Input: ((-1.82, -0.05, 0.11, -4.80), (-0.67, -0.05, -1.30, -2.48), (-1.82, -7.76, -0.22, -2.48))
Output: -0.22
Input: ((3.20, -1.23, -2.67, 0.83, -6.49, -1.66), (-1.23, 2.48, -2.18, 1.01, -5.22, 4.16), (-0.07, -2.14, -0.25, 2.69, 1.96, 5.88))
Output: 1.96
Input: ((-4.09, -6.54, -1.51, -0.25), (-3.65, 6.70, 0.49, -8.33), (6.20, 7.51, 6.10, -0.06))
Output: 6.10
Input: ((-6.17, -6.83, 2.83, -2.87, 4.05), (-4.94, 5.17, -3.39, 4.59, 3.97), (-0.80, -0.35, 0.14, -0.35, 0.89))
Output: -0.35
Input: ((4.45, -6.20, 2.42, 6.38, -0.50, -0.66), (-3.88, 0.41, 8.43, 2.36, 8.17, 3.30), (4.72, -4.70, 3.67, 3.75, 0.01, 6.06))
Output: 0.01
Input: ((-0.60, -6.93, -2.56, -1.11, 2.05), (0.10, 4.00, 1.87, 1.12, -1.99), (-1.13, -3.89, 3.49, -0.43, 1.60))
Output: -0.43
Input: ((2.12, -3.41, 4.11, -0.15, -2.75), (5.46, 0.66, 2.43, -7.08, -3.19), (2.47, 1.66, -2.50, 1.68, -2.79))
Output: 1.68
Input: ((0.07, 1.06, -1.51, 0.15), (6.58, 2.92, -5.63, -2.14), (7.70, 2.00, 1.65, -0.26))
Output: 1.65
---
[1 6 7 3 7] ans = 7
[2888 4392 9144 4458 4756] ans = 9144
[165 102   9 246  14] ans = 9
[69 86 15 16  6] ans = 15
[284 605 835 497 241] ans = 835
[3700 8607 5399 2529 6428] ans = 5399
---
[-855, 58, 108, 611] out 108
[1458, 8136, 4683, 7584, 7436] out 4683
[148, 192, 120, 56, 25, 135] out 120
[577, 663, 910, -553] out 910
[8, 6, 6, 2, 2] out 6
[6935, 2384, 3283, 8795] out 3283
[55, 30, 41, 77, 39, 45, 13] out 41
[623, -206, 231, -908, 440, 538, -245] out 231
[-25, -29, -41, 47] out -41
---
[[-2.1 -0.9 -1.2  0.0 -1.0]
 [ 0.5  0.4  1.8 -0.2 -1.7]
 [ 1.2 -0.2 -0.4 -0.6  1.8]] -1.2

[[-0.16  0.02  0.05  0.03  0.12 -0.01  0.00]
 [ 0.03  0.01  0.04  0.03 -0.01  0.02  0.07]] 0.05

[[-0.19  0.20  0.21  0.01]
 [-0.20  0.20  0.20  0.02]
 [-0.20  0.21  0.19  0.02]] 0.21

[  6.13 -17.10   9.50  -1.50   1.91] 9.50

[[ 13.2 -18.7  -9.8   3.4 -16.8  -5.3  -5.7]
 [ -9.8   4.4  -8.1  -7.2   7.9  -5.8  -1.9]] -9.8

[ 0.561 -1.116 -0.456  1.469  0.818  1.399] -0.456

[ 1.32  1.29 -0.99 -0.14  1.48] -0.99

[ 0.134 -0.150 -0.056  0.039  0.151  0.174] -0.056

[[ -98.4  -89.2  -49.4  -49.3   70.8   58.3 -230.3]
 [ -17.7   -4.9   27.7  101.3  214.9  124.9 -163.5]
 [  32.1   11.2  -55.4  -56.1 -101.9  -70.2  221.6]] -49.4
---
(3.30, -2.69, 1.51, 0.45, -6.37) -> -2.69
((-3.52, 0.68, 4.68, 5.00, 0.01), (-0.14, -1.40, 7.12, -5.81, 5.65)) -> 0.68
(6.46, -6.67, -7.57, -5.42, -5.96, 7.31, 6.64) -> -6.67
(0.91, -0.52, 1.07, -0.44, -3.15, 6.29, 2.70) -> -0.52
((-8.73, -4.29, -2.07, -2.85), (7.03, -4.87, 2.50, 3.58), (-0.88, -2.28, 7.37, 6.71)) -> -4.29
((6.16, 0.24, 0.69, 6.13, -7.39, 0.80), (4.97, -5.38, -6.96, 4.89, 8.42, -7.27), (-7.70, 2.15, 1.65, -7.65, 6.07, 1.44)) -> 0.24
---
[[-0.12 -0.12  0.04  0.02 -0.21]
 [ 1.16  1.36 -0.73  0.74  1.57]
 [-1.10 -3.84 -5.92  7.74 -0.20]] 1.57

[[-1.50 -1.49  2.69 -1.91 -6.95 -3.87]
 [-0.18  0.37 -0.60  1.57  6.92  1.70]] -3.87

[[-1.26  3.27 -2.29 -4.26 -6.37  4.15  2.13]
 [ 5.68 -6.67  4.84 -1.04  2.53  3.02 -1.53]] 2.13

[[ 7.49 -0.01 -0.27  5.80  7.99]
 [-0.46  4.26 -2.04 -4.75  5.17]
 [-0.88 -1.88  1.13 -1.24  0.51]] 5.17

[[-0.89 -0.82  0.41  2.38  2.91  2.78]
 [ 3.18 -1.56 -6.22  2.61 -1.00  1.41]
 [ 5.15  3.85 -1.48 -0.55 -0.86 -4.81]] 1.41

[[-4.05  4.67  1.82 -1.08]
 [-5.06  5.74  0.08  4.76]
 [-6.99  0.05 -0.88 -0.15]] 4.76

[[-2.88 -1.53  3.52 -0.39]
 [-6.22  3.34 -6.08 -4.77]] -0.39

[[ 2.88  6.21 -4.86  8.26  2.12  3.09  2.94]
 [ 8.69 -1.42 -7.26 -1.40 -0.89  6.08 -1.21]
 [-5.94 -3.38  4.75 -8.63 -0.40 -5.02 -2.10]] -1.21

[[-7.80  2.57 -3.09  0.05]
 [-0.42 -1.60  1.02 -2.06]
 [ 6.28 -3.70  0.56 -0.78]] -2.06
---
[[ 3.50 -0.70  0.41 -6.28 -1.00 -0.22]
 [-4.06  1.36  0.98 -2.88  3.55  2.02]
 [-3.53 -2.15  0.91 -3.90 -2.91  2.42]] => 3.50

[-8.64  2.72  3.36  0.79] => 2.72

[[ 4.64  1.83  5.55  7.50]
 [-0.92 -1.70 -3.62  0.87]] => 5.55

[-4.40 -6.36  1.07  4.50] => 1.07

[3.01 2.39 7.02 1.93] => 3.01

[-6.52  8.08 -7.58  1.25 -0.83  0.50] => 1.25
---
6.33,-0.09,-7.71,-1.70,7.46,-1.36 -> -7.71
-0.35,2.08,2.54,4.86,6.48 -> 2.54
1.20,-2.45,-7.22,-1.86 -> -7.22
-5.76,5.24,2.64,-6.88,-2.90 -> 2.64
-6.12,4.49,-7.41,-8.09 -> -7.41
1.24,-4.23,-3.92,5.45,4.73,6.87,7.96 -> -3.92
-7.30,0.72,6.51,3.28,-4.25,-2.29 -> 6.51
---
Input: [[-0.093, -0.013, 0.046, -0.168, 0.060, 0.053, 0.026], [0.034, 0.044, -0.054, 0.045, -0.055, -0.090, -0.063], [-0.005, 0.000, 0.129, -0.035, 0.131, 0.087, -0.040]]
Output: 0.131
Input: [[144.3, -31.9, -23.8, -129.4], [104.7, 97.4, 183.9, 92.5], [67.0, 55.1, 1.5, 36.2]]
Output: 55.1
Input: [[68.27, -186.06, -198.33, -79.91, -61.55, -12.43, 13.06], [-6.86, -64.68, -57.34, 111.57, 139.83, -21.00, -111.19], [-63.90, -122.34, -110.40, 51.90, 31.55, 72.05, 99.05]]
Output: 31.55
Input: [[31.8, 128.0, -59.9, -162.6, -87.5, 18.6, -109.1], [97.7, 130.6, -51.2, -101.5, -79.7, -12.5, -59.4], [-38.9, 10.3, -73.6, 126.0, 17.3, 71.3, 153.5]]
Output: 17.3
Input: [[0.13, -0.05, -0.08, 0.05, -0.08], [-0.06, -0.02, 0.00, 0.11, -0.09], [0.02, 0.03, -0.12, 0.02, -0.09]]
Output: -0.12
Input: [[0.12, 0.13, 0.08, 0.00, 0.08, -0.01, 0.13], [0.18, -0.13, 0.07, 0.18, 0.00, 0.21, 0.00], [0.01, 0.21, 0.14, 0.02, 0.08, 0.10, 0.11]]
Output: 0.08
---
-0.03,3.53,0.36,-6.76,-3.98,-3.33
0.45,1.08,-3.29,-5.17,-5.47,0.00
-> -3.33, 0.45

-0.73,4.54,4.16,-3.81,4.49,-1.04
-7.06,-2.70,-2.62,1.86,-3.72,-7.14
-3.03,-3.08,-3.10,4.65,-3.71,-3.13
-> -1.04, -3.03

-6.55,-3.96,3.76,-5.51 -> -5.51, -6.55

-6.20,2.46,-0.13,4.42 -> 4.42, -6.20

-0.88,-5.62,3.04,-1.29,-3.42
-1.74,5.13,0.31,2.92,7.56
5.94,1.58,-6.14,-0.01,-3.65
-> -3.42, 5.94

2.93,1.00,-8.20,-3.17,0.15,7.38 -> 7.38, 2.93

0.54,-2.01,2.24,0.60
-1.30,-8.08,-2.47,2.43
-> 0.60, -1.30

4.15,3.52,-4.80,8.13,-0.57,-1.34,0.07
4.02,2.28,-2.81,2.87,-0.36,-1.95,0.97
-> 0.07, 4.02

-0.13,-0.05,-0.56,-1.31,0.14,0.07
-0.33,0.41,-1.59,1.97,-1.12,-0.15
-1.32,0.20,-5.64,-6.32,-0.51,0.23
-> 0.07, -1.32

-2.11,-6.36,5.54,-1.64,3.52,-0.69,-2.51 -> -2.51, -2.11
